Below is a small trained network, with its code and all its weights. Each question gives an input and a target symbol and asks what happens when units are switched off, that is, made to give their printed mean instead of their output.

import numpy as np


def w(rows, s, z=0):
    codes = np.array(rows[::2]) - 128.0
    scale = np.full(codes.shape[1], s)
    scale[-1] = z or s
    return codes * scale


def norm(h):
    return h / np.sqrt((h * h).mean(-1, keepdims=True) + 1e-5)


def f(y):
    return np.maximum(y, 0)


def softmax(a):
    e = np.exp(a - a.max(-1, keepdims=True))
    return e / e.sum(-1, keepdims=True)


def log_softmax(a):
    a = a - a.max(-1, keepdims=True)
    return a - np.log(np.exp(a).sum(-1, keepdims=True))


def net(x, mask):
    ids = ['αζλξπσψω'.index(c) for c in x.split()]
    T = len(ids)
    res = E[ids] + P[:T]
    u = 0
    for l in range(3):
        r = norm(res)
        for j in range(2):
            rows = slice(2 * j, 2 * j + 2)
            q, k, v = (r @ M[l][rows].T for M in (Q, K, V))
            z = softmax(np.where(np.tri(T) > 0, q @ k.T / 2**0.5, -1e9)) @ v
            o = O[l][rows]
            res = res + np.where(mask[u + j], z, o[:, -1]) @ o[:, :-1]
        u += 2
        y = f(norm(res) @ A[l][:, :-1].T + A[l][:, -1])
        res = res + np.where(mask[u : u + 4], y, B[l][:, -1]) @ B[l][:, :-1]
        u += 4
    return log_softmax(norm(res)[-1] @ U[:, :-1].T + U[:, -1])


Q, K, V, O, A, B = {}, {}, {}, {}, {}, {}
E = w([
[148,181,67,124],'α',
[74,115,127,157],'ζ',
[73,106,107,139],'λ',
[191,138,143,113],'ξ',
[114,95,92,127],'π',
[136,99,154,92],'σ',
[192,189,108,71],'ψ',
[63,160,5,240],'ω',
],0.028)
P = w([
[137,148,67,24],'0',
[118,133,77,41],'1',
[118,139,91,76],'2',
[129,143,109,105],'3',
[138,142,126,133],'4',
[150,144,147,169],'5',
[163,139,171,211],'6',
[169,123,181,254],'7',
],0.0087)
Q[0] = w([
[122,53,174,159],'0.h0',
[147,44,142,113],'0.h0',
[147,166,162,173],'0.h1',
[110,250,205,65],'0.h1',
],0.012)
K[0] = w([
[155,163,161,187],'0.h0',
[116,159,192,159],'0.h0',
[131,185,118,164],'0.h1',
[142,103,8,87],'0.h1',
],0.013)
V[0] = w([
[87,166,199,108],'0.h0',
[163,10,100,120],'0.h0',
[129,123,188,134],'0.h1',
[134,80,76,92],'0.h1',
],0.013)
O[0] = w([
[172,83,96,7,119],'0.h0',
[88,179,184,141,236],'0.h0',
[94,154,146,79,95],'0.h1',
[108,118,178,187,253],'0.h1',
],0.012,0.0059)
A[0] = w([
[2,204,105,116,5],'0.n0',
[133,143,103,239,179],'0.n1',
[207,179,131,139,128],'0.n2',
[83,64,106,150,159],'0.n3',
],0.0085,0.0023)
B[0] = w([
[168,196,218,57,220],'0.n0',
[2,103,157,97,252],'0.n1',
[81,177,181,45,187],'0.n2',
[95,126,130,41,216],'0.n3',
],0.0089,0.0044)
Q[1] = w([
[94,254,182,65],'1.h0',
[168,168,66,163],'1.h0',
[168,73,105,190],'1.h1',
[166,166,28,154],'1.h1',
],0.0087)
K[1] = w([
[184,99,250,190],'1.h0',
[202,116,75,101],'1.h0',
[139,147,83,113],'1.h1',
[66,201,162,101],'1.h1',
],0.011)
V[1] = w([
[166,2,45,156],'1.h0',
[72,207,81,76],'1.h0',
[31,233,94,48],'1.h1',
[114,205,135,148],'1.h1',
],0.007)
O[1] = w([
[80,237,242,67,3],'1.h0',
[40,99,111,184,137],'1.h0',
[212,1,7,210,185],'1.h1',
[146,95,125,82,128],'1.h1',
],0.0059,0.0076)
A[1] = w([
[45,210,36,97,6],'1.n0',
[79,208,89,147,106],'1.n1',
[74,194,72,139,3],'1.n2',
[96,158,186,1,193],'1.n3',
],0.0097,0.0027)
B[1] = w([
[254,100,170,100,174],'1.n0',
[174,148,124,202,167],'1.n1',
[228,87,169,151,150],'1.n2',
[160,72,191,118,254],'1.n3',
],0.0098,0.0048)
Q[2] = w([
[108,192,6,115],'2.h0',
[93,182,90,222],'2.h0',
[124,99,194,128],'2.h1',
[108,143,99,172],'2.h1',
],0.017)
K[2] = w([
[172,77,3,180],'2.h0',
[98,71,91,196],'2.h0',
[121,156,232,152],'2.h1',
[146,72,87,216],'2.h1',
],0.015)
V[2] = w([
[50,190,156,2],'2.h0',
[120,244,191,158],'2.h0',
[14,74,95,154],'2.h1',
[59,130,150,85],'2.h1',
],0.009)
O[2] = w([
[2,103,23,174,113],'2.h0',
[140,56,41,70,2],'2.h0',
[89,133,138,49,180],'2.h1',
[100,221,83,125,169],'2.h1',
],0.0067,0.0037)
A[2] = w([
[131,117,60,171,203],'2.n0',
[59,96,139,123,131],'2.n1',
[200,125,146,157,155],'2.n2',
[173,88,111,4,254],'2.n3',
],0.013,0.006)
B[2] = w([
[160,111,214,2,160],'2.n0',
[253,155,92,126,255],'2.n1',
[6,83,95,102,236],'2.n2',
[121,234,91,102,254],'2.n3',
],0.0081,0.0067)
U = w([
[246,132,137,127,93],'α',
[98,214,136,188,201],'ζ',
[126,130,131,125,96],'λ',
[140,70,85,71,98],'ξ',
[41,116,82,98,150],'π',
[163,113,108,172,168],'σ',
[145,199,59,103,254],'ψ',
[126,170,241,36,8],'ω',
],0.012,0.0062)

Each question gives the input, a string of symbols that net reads in full, and the target symbol t.
The units are the heads (2 rows each of Q, K, V and O) and the neurons (one row each of A and B). Each row of codes is followed by its name. A weight is (code - 128) times the scale printed after its matrix; where a second scale follows, it is the last column's (O, A, B and U).
mask holds one flag per unit, layer by layer, with each layer's heads first. A switched-off unit (its flag False) gives its mean, the last column of its rows in O or B, instead of its output. The means were averaged over made-up inputs and are rounded, as every weight is.
A unit's drop is (log p(t) with every unit on - log p(t) with that unit switched off) / (log p(t) with every unit on - log p(t) with every unit switched off).
The circuit of an input: a set's keep is (log p(t) with only the set's units on - log p(t) with every unit switched off) / (log p(t) with every unit on - log p(t) with every unit switched off). Starting from the 12 units with the biggest drops (on a tie, the unit counted first), units are removed one at a time, each time the one whose removal leaves the highest keep (on an exact tie, the one counted first), for as long as the keep stays at least 0.8.
units of the circuit, in order: the units of the circuit, biggest drop first
most important unit: the unit with the biggest drop
k most important neurons: the k neurons with the biggest drops, biggest first
top k neurons in layer l: the k neurons of layer l with the biggest drops, biggest first
which heads matter: for each layer, one digit per head in row order, 1 if its drop is at least 0.15 and else 0, layers parted by /
input π ξ α, target ζ: units of the circuit, in order : (0.h0)
input ζ ξ ψ σ ξ λ, target α: units of the circuit, in order : (2.n2 2.n1 0.h1)
input ζ λ σ ξ σ ξ ζ, target α: units of the circuit, in order : (0.h1 2.n2 2.n1 0.h0)
input σ λ ω σ ψ π ξ, target ζ: 3 most important neurons : (0.n3 0.n0 1.n3)
input ψ ξ ψ σ π ψ, target ζ: units of the circuit, in order : (0.h0 0.h1 2.n1)
input σ σ λ ζ ψ σ ζ, target ω: which heads matter : 01 / 01 / 00
input σ σ σ ψ λ, target ξ: 3 most important neurons : (0.n3 0.n2 2.n1)
input λ σ ζ σ, target ψ: units of the circuit, in order : (0.n0 2.h1 2.n3 0.n1)
input ζ λ σ σ ξ, target ω: units of the circuit, in order : (2.n1 2.n2)
input σ ψ σ λ ζ π, target ψ: units of the circuit, in order : (0.h1 2.n3)
input σ σ ω σ π π σ π, target ω: units of the circuit, in order : (0.h1 0.n0)
input π ζ λ ζ ζ, target ψ: which heads matter : 11 / 00 / 01
input ξ ψ ζ σ ψ ζ, target ξ: which heads matter : 11 / 10 / 10
input σ σ ζ ψ ψ ψ σ α, target α: most important unit : 1.n0
input α ψ σ λ α, target α: which heads matter : 00 / 00 / 00
input ψ σ σ ξ σ ψ λ, target ξ: top 3 neurons in layer 0 : (0.n3 0.n1 0.n2)
input σ ξ σ ψ ζ λ ζ, target ξ: 2 most important neurons : (0.n1 2.n3)
input ψ σ λ σ, target α: which heads matter : 00 / 00 / 10
input α σ ψ σ σ σ λ ζ, target π: units of the circuit, in order : (2.h0 0.n0 0.h1)
input σ π λ, target ζ: top 2 neurons in layer 2 : (2.n2 2.n1)
input α ψ λ λ ξ, target π: which heads matter : 10 / 10 / 00
input σ ψ λ ξ, target π: most important unit : 2.n2
input σ σ α ω, target σ: top 3 neurons in layer 1 : (1.n1 1.n2 1.n0)
input σ ψ ξ, target ξ: 2 most important neurons : (2.n2 0.n2)
input σ ζ π, target ψ: 2 most important neurons : (2.n1 0.n3)
input σ ξ ψ σ, target π: 2 most important neurons : (2.n2 2.n1)
input ζ π σ σ λ σ, target α: 2 most important neurons : (0.n0 2.n2)
input ω σ π λ σ π λ π, target π: units of the circuit, in order : (0.n1)
input π λ ζ σ λ σ π π, target ζ: top 2 neurons in layer 1 : (1.n3 1.n1)
